Here is a tiny trained network, its code and every weight. The questions are about switching its units off for an input and a class, where a switched-off unit gives its printed mean instead of its output.

import numpy as np


def w(rows, s, z=0):
    codes = np.array(rows[::2]) - 128.0
    scale = np.full(codes.shape[1], s)
    scale[-1] = z or s
    return codes * scale


def norm(h):
    return h / np.sqrt((h * h).mean(-1, keepdims=True) + 1e-5)


def f(y):
    return y / 2 * (1 + np.tanh(0.7978845608 * (y + 0.044715 * y**3)))


def log_softmax(a):
    a = a - a.max(-1, keepdims=True)
    return a - np.log(np.exp(a).sum(-1, keepdims=True))


def net(x, mask):
    res = np.array(x, float).reshape(1, 2) / 4 @ E
    u = 0
    for l in range(4):
        y = f(norm(res) @ A[l][:, :-1].T + A[l][:, -1])
        res = res + np.where(mask[u : u + 7], y, B[l][:, -1]) @ B[l][:, :-1]
        u += 7
    return log_softmax(norm(res)[-1] @ U[:, :-1].T + U[:, -1])


A, B = {}, {}
E = w([
[64,251,159,11,188],'x0',
[63,35,2,101,32],'x1',
],0.0032)
A[0] = w([
[115,123,122,166,101,63],'L0N1',
[154,165,160,128,179,223],'L0N2',
[194,254,174,114,193,147],'L0N3',
[104,154,170,196,142,3],'L0N4',
[142,225,196,170,168,10],'L0N5',
[199,160,105,186,174,75],'L0N6',
[139,79,145,156,119,126],'L0N7',
],0.0068,0.0035)
B[0] = w([
[139,89,152,128,94,120],'L0N1',
[40,146,164,80,160,200],'L0N2',
[129,127,209,56,3,253],'L0N3',
[148,114,98,146,96,118],'L0N4',
[239,213,111,84,126,180],'L0N5',
[136,38,54,171,120,144],'L0N6',
[110,39,178,146,185,148],'L0N7',
],0.0049,0.0056)
A[1] = w([
[136,179,154,152,158,181],'L1N1',
[162,66,153,213,225,8],'L1N2',
[171,174,185,84,91,69],'L1N3',
[125,89,42,183,140,119],'L1N4',
[114,197,75,88,148,82],'L1N5',
[150,152,121,215,101,103],'L1N6',
[255,195,195,85,120,4],'L1N7',
],0.0086,0.0022)
B[1] = w([
[47,103,103,84,157,140],'L1N1',
[223,118,229,225,30,200],'L1N2',
[89,145,154,26,32,243],'L1N3',
[84,168,215,92,174,225],'L1N4',
[170,123,3,235,116,173],'L1N5',
[131,134,80,85,70,134],'L1N6',
[13,224,41,70,134,255],'L1N7',
],0.0062,0.0043)
A[2] = w([
[30,57,109,82,193,60],'L2N1',
[126,149,50,86,165,47],'L2N2',
[130,145,37,117,100,10],'L2N3',
[171,156,73,140,182,83],'L2N4',
[254,58,137,192,115,102],'L2N5',
[147,219,133,162,128,254],'L2N6',
[198,183,28,130,200,242],'L2N7',
],0.0072,0.0028)
B[2] = w([
[77,152,215,150,232,200],'L2N1',
[247,2,58,193,111,151],'L2N2',
[192,88,86,197,110,145],'L2N3',
[46,89,124,115,70,101],'L2N4',
[211,217,154,185,90,252],'L2N5',
[17,117,121,54,101,214],'L2N6',
[81,81,18,109,35,161],'L2N7',
],0.0066,0.0031)
A[3] = w([
[170,85,3,168,116,66],'L3N1',
[167,77,86,223,163,119],'L3N2',
[36,146,206,106,252,94],'L3N3',
[89,77,15,69,158,52],'L3N4',
[190,111,35,178,122,162],'L3N5',
[99,108,118,169,111,3],'L3N6',
[199,46,164,185,40,38],'L3N7',
],0.0071,0.004)
B[3] = w([
[75,86,26,165,63,163],'L3N1',
[117,228,142,72,75,158],'L3N2',
[82,62,150,177,183,252],'L3N3',
[167,95,149,253,141,161],'L3N4',
[72,83,125,127,70,166],'L3N5',
[117,134,88,85,93,92],'L3N6',
[210,168,164,182,88,204],'L3N7',
],0.0081,0.0037)
U = w([
[1,24,182,205,243,230],'0',
[14,218,161,9,54,254],'1',
[185,94,53,97,196,2],'2',
[32,35,8,202,55,254],'3',
[163,105,56,104,198,2],'4',
[183,99,50,95,210,2],'5',
[228,94,36,91,225,2],'6',
[195,182,238,210,45,241],'7',
],0.0097,0.0057)

Each question gives the input, the list of numbers given to net, and the class t.
The units are the neurons (one row each of A and B). Each row of codes is followed by its name. A weight is (code - 128) times the scale printed after its matrix; where a second scale follows, it is the last column's (A, B and U).
mask holds one flag per neuron, layer by layer. A switched-off neuron (its flag False) gives its mean, the last column of its row in B, instead of its output. The means were averaged over made-up inputs and are rounded, as every weight is.
A unit's drop is (log p(t) with every unit on - log p(t) with that unit switched off) / (log p(t) with every unit on - log p(t) with every unit switched off).
The circuit of an input: a set's keep is (log p(t) with only the set's units on - log p(t) with every unit switched off) / (log p(t) with every unit on - log p(t) with every unit switched off). Starting from the 12 units with the biggest drops (on a tie, the unit counted first), units are removed one at a time, each time the one whose removal leaves the highest keep (on an exact tie, the one counted first), for as long as the keep stays at least 0.8.
units of the circuit, in order: the units of the circuit, biggest drop first
k most important neurons: the k neurons with the biggest drops, biggest first
drop of u: that unit's drop, to one decimal
input [-7,8], class 7: 4 most important neurons	(L1N7; L0N2; L1N1; L2N6)
input [-6,-8], class 1: units of the circuit, in order	(L1N7)
input [-8,7], class 7: 2 most important neurons	(L1N7; L0N2)
input [-5,5], class 7: 3 most important neurons	(L1N7; L0N2; L0N7)
input [8,3], class 3: 4 most important neurons	(L1N5; L1N4; L0N3; L1N2)
input [2,1], class 3: 2 most important neurons	(L0N3; L1N2)
input [1,8], class 0: 2 most important neurons	(L0N5; L0N3)
input [-6,6], class 7: 3 most important neurons	(L1N7; L0N2; L1N1)
input [0,1], class 0: 2 most important neurons	(L0N3; L0N5)
input [-4,7], class 0: 2 most important neurons	(L1N4; L0N3)
input [-8,8], class 7: 3 most important neurons	(L1N7; L0N2; L1N4)
input [-3,3], class 7: 3 most important neurons	(L1N7; L0N7; L0N2)
input [1,2], class 3: drop of L0N6	0.2
input [8,8], class 3: drop of L0N7	0.0
input [-7,5], class 7: drop of L1N7	0.6
